Each row has a class, written after it.
-6; -20; -8; -14; 29; 55; 37; 31; 3; 59; 29; -42; 32; 21; -73; -72; 44; -5; 21; 42; -54; 18; -58; -23; -9; -15; 29; -46; -2; -14; 2; 42
D
-6; -6; 8; -64; 25; -30; 42; 76; -25; -13; 0; -37; 19; 36; -26; -51; 87; 3; 95; 66; -35; 49; -43; 6; 20; 34; 33; -44; -30; 9; 14; 17
J
-1; -12; -16; -9; 11; 35; 26; 21; 1; 19; 54; -40; 45; 14; -61; -83; 39; -7; 57; 22; -58; 3; -52; -17; 4; 24; 0; -93; -35; -12; 21; 65
D
10; -44; -30; -24; 21; 5; 19; 52; -6; 46; 71; -61; 44; -12; -41; -91; 9; -16; 35; -11; -57; 24; -7; -40; 15; 1; -8; -40; -46; -4; 12; -18
F
-13; -20; 26; -42; 23; -26; 37; 66; -11; -13; -7; -21; 24; 33; -37; -60; 95; -5; 103; 77; -34; 42; -62; 11; 9; 47; 29; -48; -24; 46; 15; 13
H
10; -24; 12; -36; 9; 2; 43; 41; -15; -33; 14; -23; 45; 27; -5; -31; 65; -10; 94; 29; -40; 42; -47; 11; 1; 32; 43; -35; -52; 28; -2; 17
A
-10; -14; 8; -43; 24; -1; 44; 54; -31; -27; 7; -18; 49; 36; -12; -40; 72; -20; 100; 40; -55; 55; -59; 10; 0; 36; 45; -29; -34; 12; 15; 18
P
4; -24; 3; -39; 5; 9; 47; 32; -23; -16; 9; -39; 47; 22; -23; -19; 62; -3; 114; 34; -48; 57; -49; 20; 0; 16; 40; -42; -24; 17; 12; 24
D
-7; -26; -16; -9; 24; 32; 30; 39; 5; 23; 58; -27; 57; -3; -36; -100; 19; -17; 41; 3; -61; -6; -27; -24; 9; 29; -19; -94; -59; -6; 21; 40
F
-13; -29; -6; -9; 26; 56; 36; 28; 14; 56; 28; -23; 39; 20; -50; -77; 32; -16; -1; 37; -54; 6; -53; -28; -15; 0; 22; -37; -35; 11; -7; 33
A
-3; -20; -2; -5; 34; 26; 29; 26; 8; 9; 62; -25; 50; 12; -46; -87; 30; -9; 45; 23; -52; 2; -46; -15; 4; 23; 0; -85; -62; -17; 11; 58
L
-17; -28; 20; -47; 21; 10; 48; 57; -35; -41; -7; -27; 49; 31; -12; -31; 63; -10; 86; 28; -46; 54; -45; 16; 3; 21; 43; -41; -43; 3; -1; 12
K
4; -29; 12; -46; 22; 8; 48; 59; -27; -21; 4; -22; 45; 10; 10; -36; 60; -13; 113; 24; -47; 55; -24; 15; 7; 12; 22; -38; -34; 17; 2; 3
F
13; -34; 9; -38; 5; 9; 52; 38; -21; -37; 19; -20; 60; 21; 7; -21; 55; -12; 87; 14; -42; 42; -44; 10; -7; 30; 42; -33; -53; 16; -5; 16
A
-8; -41; 2; -63; 27; -8; 56; 68; -34; -24; 15; -25; 49; 38; -5; -29; 64; -11; 89; 29; -48; 43; -40; 4; 0; 22; 25; -48; -45; -3; 5; 24
J
-9; -38; 3; -64; 14; -10; 57; 76; -27; -23; 11; -25; 53; 36; -3; -38; 49; -10; 75; 15; -49; 46; -27; 6; 0; 22; 22; -43; -50; -13; 8; 16
J
25; -28; -32; -21; 7; 13; 18; 19; -10; 27; 71; -80; 48; 0; -55; -79; 16; -1; 58; -4; -51; 28; -28; -33; 13; -6; 8; -41; -25; -25; 15; 15
D
-22; -16; 0; -22; 50; 71; 28; 30; 2; 46; 16; -23; 26; 35; -56; -84; 38; -14; 32; 50; -64; 20; -57; -28; -1; -14; 20; -43; -18; -9; 3; 33
C
-7; -20; 35; -49; 20; -43; 35; 84; -4; -24; 1; -25; 36; 32; -32; -51; 78; -7; 101; 74; -32; 43; -55; 11; 12; 50; 20; -46; -25; 37; 4; 10
H
12; -47; -10; -22; 39; 13; 14; 29; -11; 31; 50; -63; 34; 16; -46; -102; 32; -6; 63; 18; -43; 27; -32; -37; 11; -7; 1; -25; -19; -3; 6; 3
H
6; 6; 15; -56; 16; -34; 43; 89; -13; -19; 12; -27; 29; 10; -13; -49; 90; 0; 98; 61; -38; 43; -42; 5; 27; 48; 26; -46; -21; 32; 3; 3
F
-40; 4; 18; -53; -13; 7; 37; 60; -12; -8; -51; -27; 27; 13; -22; -47; 62; -13; 73; 52; -52; 65; -28; 26; 9; 5; 16; -49; -56; 12; 21; 9
K
29; -32; -15; -20; 18; 27; 20; 38; -8; 17; 69; -64; 27; 0; -60; -90; 20; -3; 60; 11; -49; 29; -30; -41; 18; 1; 9; -24; -36; -17; 9; 8
S
13; -40; -25; -18; 34; 8; 8; 44; -11; 39; 68; -68; 31; -10; -41; -97; 17; -11; 59; 9; -48; 33; -9; -42; 19; -8; -5; -42; -33; -8; 10; -13
F
-10; -35; -11; -4; 38; 47; 21; 38; -7; 12; 58; -29; 44; 1; -39; -86; 24; -11; 48; 9; -71; -6; -30; -15; 4; 37; 1; -85; -43; -25; 16; 63
M
-17; 6; 13; -43; -3; 7; 38; 58; -8; 10; -36; -23; 17; -4; -12; -61; 65; -3; 88; 51; -46; 65; -17; 17; 15; -6; 17; -51; -42; 3; 27; 0
F
5; 15; 15; -48; 26; -27; 33; 85; -22; -36; 6; -22; 22; 27; -28; -51; 105; -20; 106; 62; -42; 35; -63; 6; 12; 58; 45; -32; -24; 21; 8; 14
P
12; -29; 17; -29; 16; 6; 42; 41; -19; -38; 13; -18; 37; 26; -7; -24; 69; -10; 102; 41; -37; 40; -50; 13; -2; 34; 46; -37; -47; 34; -4; 19
A
-15; -43; 7; -6; 38; 30; 25; 22; -2; 21; 37; -21; 46; 29; -49; -96; 42; -13; 58; 42; -51; 6; -54; -18; -1; 23; -8; -90; -47; 10; 25; 52
H
-26; -22; -6; -20; 21; 38; 23; 38; -6; 16; 43; -37; 54; 21; -48; -95; 18; -19; 22; 9; -64; 11; -37; -23; 8; 16; -10; -83; -57; -16; 12; 44
K
-45; -1; 18; -49; -11; 11; 36; 53; -14; -3; -48; -30; 26; 20; -26; -51; 55; -7; 65; 54; -51; 75; -29; 23; 9; -3; 26; -48; -53; 2; 24; 6
K
8; -15; 6; -15; 22; 44; 39; 49; 10; 6; 60; -23; 55; 18; -51; -89; 27; -9; 40; 20; -60; -2; -50; -30; 5; 28; -6; -82; -58; -24; 12; 59
S
-7; -10; -10; -20; 27; 44; 22; 13; -3; -3; 50; -26; 39; 17; -52; -76; 32; -15; 63; 26; -64; -1; -61; -25; 13; 21; -3; -86; -47; -17; 19; 57
C
-6; 0; 14; -37; 19; -30; 35; 59; -3; -15; 18; -27; 25; 16; -29; -47; 83; 5; 97; 64; -37; 44; -50; 15; 20; 47; 35; -44; -47; 29; 8; 16
L
2; -34; 10; -44; 18; 0; 52; 64; -23; -25; 15; -17; 54; 10; 6; -28; 60; -11; 96; 20; -52; 41; -31; 6; 5; 19; 20; -50; -49; 16; 6; 7
F
-11; -12; 32; -49; 15; -27; 44; 70; -9; -17; -16; -17; 28; 35; -33; -59; 94; -4; 96; 76; -34; 47; -62; 17; 11; 48; 31; -43; -20; 45; 15; 16
H
14; -28; -23; -11; 15; 25; 11; 8; -2; 30; 57; -60; 26; 10; -51; -86; 24; -10; 47; 9; -48; 27; -34; -35; 10; -5; 19; -31; -46; 1; 7; 11
A
10; 2; 28; -46; 15; -12; 47; 81; -4; -30; 8; -26; 30; 27; -38; -46; 83; 1; 106; 72; -39; 46; -61; 6; 18; 51; 38; -38; -34; 27; 9; 21
S
-3; -34; -28; -26; 30; 24; 7; 20; -6; 16; 59; -68; 39; 5; -49; -79; 5; -14; 69; 3; -59; 27; -32; -38; 15; -4; 7; -33; -40; -26; 9; -4
C
6; -42; -18; -16; 43; 22; 6; 44; -21; 22; 54; -64; 17; -10; -48; -79; 30; -6; 70; 17; -58; 32; -17; -22; 14; 10; 23; -37; -18; -23; 11; 12
M
3; -8; 35; -46; 21; -29; 39; 62; -13; -25; -13; -24; 27; 35; -27; -56; 101; 2; 109; 81; -26; 50; -60; 14; 14; 42; 31; -40; -15; 44; 17; 16
H
-3; -26; -27; -17; 25; 21; 7; 26; -19; 30; 59; -49; 22; 18; -61; -90; 29; -25; 54; 10; -66; 33; -42; -34; 11; 6; 15; -27; -34; -4; 22; 11
P
-10; -30; -19; -28; 36; 30; 38; 36; -13; 22; 51; -30; 44; 26; -50; -87; 39; -14; 34; 22; -56; -5; -47; -30; 2; 14; -5; -91; -52; -31; 21; 64
J
5; -21; -10; -18; 19; 21; 31; 47; 0; 13; 60; -27; 51; -4; -36; -91; 26; -13; 38; 12; -58; -5; -31; -30; 13; 23; -18; -90; -53; -11; 17; 42
F
-3; -31; -19; -28; 29; 24; 6; 28; -7; 16; 57; -59; 30; 15; -55; -77; 9; -13; 62; 13; -60; 34; -36; -38; 18; -8; 10; -35; -33; -24; 7; 1
C
3; -36; -39; -25; 24; 12; 17; 39; -4; 43; 62; -69; 52; -13; -23; -108; 15; -11; 52; -14; -57; 25; -3; -43; 15; -2; -9; -33; -42; -9; 9; -15
F
-5; -25; 4; -12; 56; 53; 35; 48; 2; 63; 23; -27; 33; 11; -52; -86; 36; -14; 24; 46; -52; 13; -38; -23; -1; -10; 11; -48; -16; 7; 2; 23
F
3; -44; -36; -39; 36; 9; 21; 40; -24; 42; 65; -71; 36; 23; -45; -96; 24; -12; 47; -1; -53; 35; -17; -41; 12; -7; 3; -41; -39; -30; 15; 7
J
-35; -34; 1; -17; 48; 53; 25; 46; -5; 46; 13; -37; 33; 31; -57; -86; 33; -13; 7; 47; -58; 21; -44; -30; -4; -14; 17; -39; -29; -3; -4; 23
K
-5; -22; 5; -13; 43; 71; 41; 47; 8; 58; 27; -25; 29; 24; -66; -92; 47; -9; 23; 52; -58; 18; -56; -31; -6; -3; 18; -37; -25; 0; 1; 36
S
-14; -39; 0; -7; 34; 34; 26; 22; 3; 27; 40; -24; 53; 23; -45; -107; 37; -18; 56; 23; -54; -3; -47; -15; -1; 32; -17; -88; -51; 11; 24; 50
H
8; -29; -30; -18; 20; 22; 13; 30; -11; 46; 55; -60; 18; -13; -50; -107; 25; -9; 51; 7; -53; 29; -13; -39; 20; -10; -2; -37; -28; 0; 19; -3
F
-5; 9; 14; -52; 19; -37; 34; 86; -18; -33; 8; -24; 31; 27; -25; -41; 90; -18; 103; 59; -45; 44; -60; 10; 15; 60; 42; -29; -30; 25; 9; 6
P
19; 7; 30; -45; 22; -9; 48; 84; -8; -34; 13; -26; 29; 27; -31; -51; 91; 6; 106; 67; -36; 39; -58; 4; 20; 53; 40; -38; -32; 19; 2; 20
S
-16; -22; 1; -14; 49; 59; 37; 50; 5; 69; 16; -22; 29; 14; -50; -97; 40; -15; 20; 48; -56; 18; -36; -21; -1; -6; 9; -47; -13; 15; 4; 26
F
-3; 10; 30; -53; -15; 13; 54; 66; 1; -12; -35; -16; 19; 14; -39; -47; 72; -4; 81; 70; -48; 65; -47; 13; 7; 3; 29; -40; -44; 3; 24; 24
S
-9; -18; 2; -40; -1; 11; 49; 38; -18; -17; 4; -34; 48; 25; -24; -28; 65; -4; 108; 34; -50; 58; -52; 22; -1; 23; 40; -48; -22; 12; 10; 28
D
0; -22; -7; 0; 6; 26; 19; 20; 18; 6; 63; -20; 52; 14; -40; -77; 34; -15; 25; 10; -48; -5; -43; -25; -5; 39; -6; -83; -69; 12; 16; 52
A
5; -10; 3; -5; 28; 59; 37; 29; 6; 11; 40; -25; 41; 11; -60; -98; 37; -8; 58; 32; -55; 3; -53; -18; 3; 27; 6; -80; -51; -16; 22; 61
S
-5; -17; 5; -46; 20; -1; 41; 55; -36; -27; 8; -14; 34; 27; -16; -28; 86; -25; 105; 44; -55; 49; -62; 7; 0; 31; 42; -28; -32; 21; 12; 17
P
-14; -43; 9; -2; 31; 33; 25; 25; 5; 18; 41; -17; 46; 25; -56; -98; 29; -15; 46; 29; -52; -7; -50; -15; -1; 30; -15; -93; -54; 7; 25; 55
H
4; -26; 12; -45; 18; -4; 54; 57; -19; -33; 30; -12; 47; 23; -2; -27; 72; -8; 93; 27; -47; 45; -46; 15; 4; 34; 31; -35; -47; 21; -8; 23
L
-11; -17; -13; -12; 20; 25; 36; 29; 8; 18; 58; -23; 55; 5; -40; -89; 40; -12; 33; 18; -56; 4; -46; -16; 0; 30; -4; -83; -61; -10; 14; 55
L
8; 8; 21; -40; 6; -22; 33; 63; -4; -30; 5; -24; 18; 27; -29; -42; 89; -3; 93; 70; -30; 40; -59; 11; 15; 51; 46; -38; -32; 41; -2; 19
A
0; -2; 16; -36; 0; -25; 35; 65; 5; -24; 14; -22; 38; 25; -21; -44; 77; -8; 77; 48; -34; 36; -48; 9; 7; 58; 37; -41; -51; 45; 5; 12
A
-11; 1; 16; -40; -4; -6; 35; 43; -4; -11; -28; -18; 5; 3; -21; -41; 80; -4; 104; 62; -43; 62; -30; 27; 10; -1; 25; -42; -61; 18; 23; 16
L
22; -27; -16; -17; 25; 39; 21; 41; 0; 35; 60; -60; 30; -1; -59; -102; 22; -9; 54; 12; -51; 21; -26; -35; 12; 9; 4; -30; -38; -6; 10; 9
S
-1; 14; 13; -52; 20; -25; 37; 80; -22; -28; 7; -20; 25; 29; -34; -45; 99; -18; 91; 58; -47; 41; -69; 2; 12; 48; 48; -29; -24; 13; 10; 15
P
27; -31; -16; -19; 22; 26; 19; 47; -1; 29; 69; -61; 27; 2; -62; -95; 22; -8; 50; 9; -53; 22; -27; -43; 15; 3; 4; -31; -45; -14; 10; 5
S
